[101 108 114 105 121 109 130 118 108 126 128 114 101 112 114 114  86 110
 116  98 104 110 102 118 129 114 122 105 119 101 102 117 112  93 123 108
 110 129 113 111 103 115 123 102 112 106 110 123  90 126 106 130 126 100
 124] = runet
[ 91 113 116 123 107  95 113 110 133 101 130 100 119 107 121 104 106 126
  99 117 111 121 103 109 105  94 130 108 116 103  55 119 127 119 107 108
  93 121 166 126 118 122 122 116 115  96 132 102 106 131 139 137 193 104
 118] = fesed
[ 91 113 116 123 107  95 113 110 133 101 130 100 119 107 121 104 106 126
  99 117 111 121 103 109 105  94 130 108 116 103 122 119 127 119 107 108
  93 121  97 126 118 122 122 116 115  96 132 102 106 131 139 137 110 104
 118] = dukiz
[ 97 126 103 100 110 110 112 105 111 104 121  98 105 113 109  97  90 110
 100  96  99 113 103 111 103 109 134 114 108 106 122 130 107 113 113  92
  96 113 109 107 102 125 106  93 120 102 112 111  84 104 120 122 120  97
 115] = sibip
[101 108 114 105 121 109 123 118 108 126 128 114 101 112 114 114  86 110
 116  98 104 110 102 118 129 114 122 105 119 101 102 117 112  93 123 108
 110 129 113 111 103 115 123 102 112 106 110 123  90 126 106 130 126 100
 124] = terul
[139 143 105  82 167 174 169 136  92 166 175 133  94 140 121 146  72  98
 155  89  99 118 142 144 175 166 161 135 138 117 107 155 108  93 180 120
 141 147 159  88  83 146 127  86 155 135 109 175  66 126  93 145 176  88
 146] = dez
[166 113 123 116 210 187 182 140  88 182 119 178  96 121 140 138  87 112
 164  85 120 148 179 110 168 216 158 128 166 146  97 118 127 103 155 147
 140 128 163 114 109 169 122  76 137 119  77 183  80 144  46 138 194 132
 118] = Famu
[110 121 122 124 102 108 118 125 122 123 131 112 121 129 115 127 118 118
 121 123 118 107  99 138 128 101 110 119 112 110 119 128 114 110 127 113
 129 134 120 118 117 104 129 131 118 131 129 118 125 118 134 121 112 113
 135] = gufa
[149 145  75  44 178 213 201 149  54 206 133 126  64 159 102 189  29  57
 192  68  71  83 140 182 242 171 162 138 133  90  70 177  80  43 246 118
 174 175 188  33  29 126 138  72 179 163 108 218  27 123  72 151 200  34
 177] = zapu
q: [ 91 113 116 123 107  95 113 110 133 101 130 100 119 107 121 104 106 126
  99 117 111 121 103 109 105  94 130 108 116 103 122 119 127 119 107 108
  93 121  97 126 118 122 122 116 115  96 132 102 106 131 139 137 110 104
 118]  dukiz
gone zapu: [118  72  90 149 179 108  64 246 162 102 189 123  29 126  27  83 149 133
 242 159  33  71 201  44 200 138 218 178 145  72  43 213  80 182 171 177
 163  70 188  75 140 206 138  57 175  68 177 151 192 126  54 133  34  29]  [174]
q: [101 108 114 105 121 109 123 118 108 126 128 114 101 112 114 114  86 110
 116  98 104 110 102 118 129 114 122 105 119 101 102 117 112  93 123 108
 110 129 113 111 103 115 123 102 112 106 110 123  90 126 106 130 126 100
 124]  terul
q: [ 91 113 116 123 107  95 113 110 133 101 130 100 119 107 121 104 106 126
  99 117 111 121 103 109 105  94 130 108 116 103  55 119 127 119 107 108
  93 121 166 126 118 122 122 116 115  96 132 102 106 131 139 137 193 104
 118]  fesed
gone dez: [ 83  98 135 108 145 126 155 155  92  93 139 161 146 118 176 120  86 175
 138 117  66  94 146 167 169  82 136 133 107  88 166  93 121 146  88 105
 180 142  72  99  89 141 155 135 143 109 175 127 166 159 147 175 144 140]  [174]
back: [ 88 159]  dez

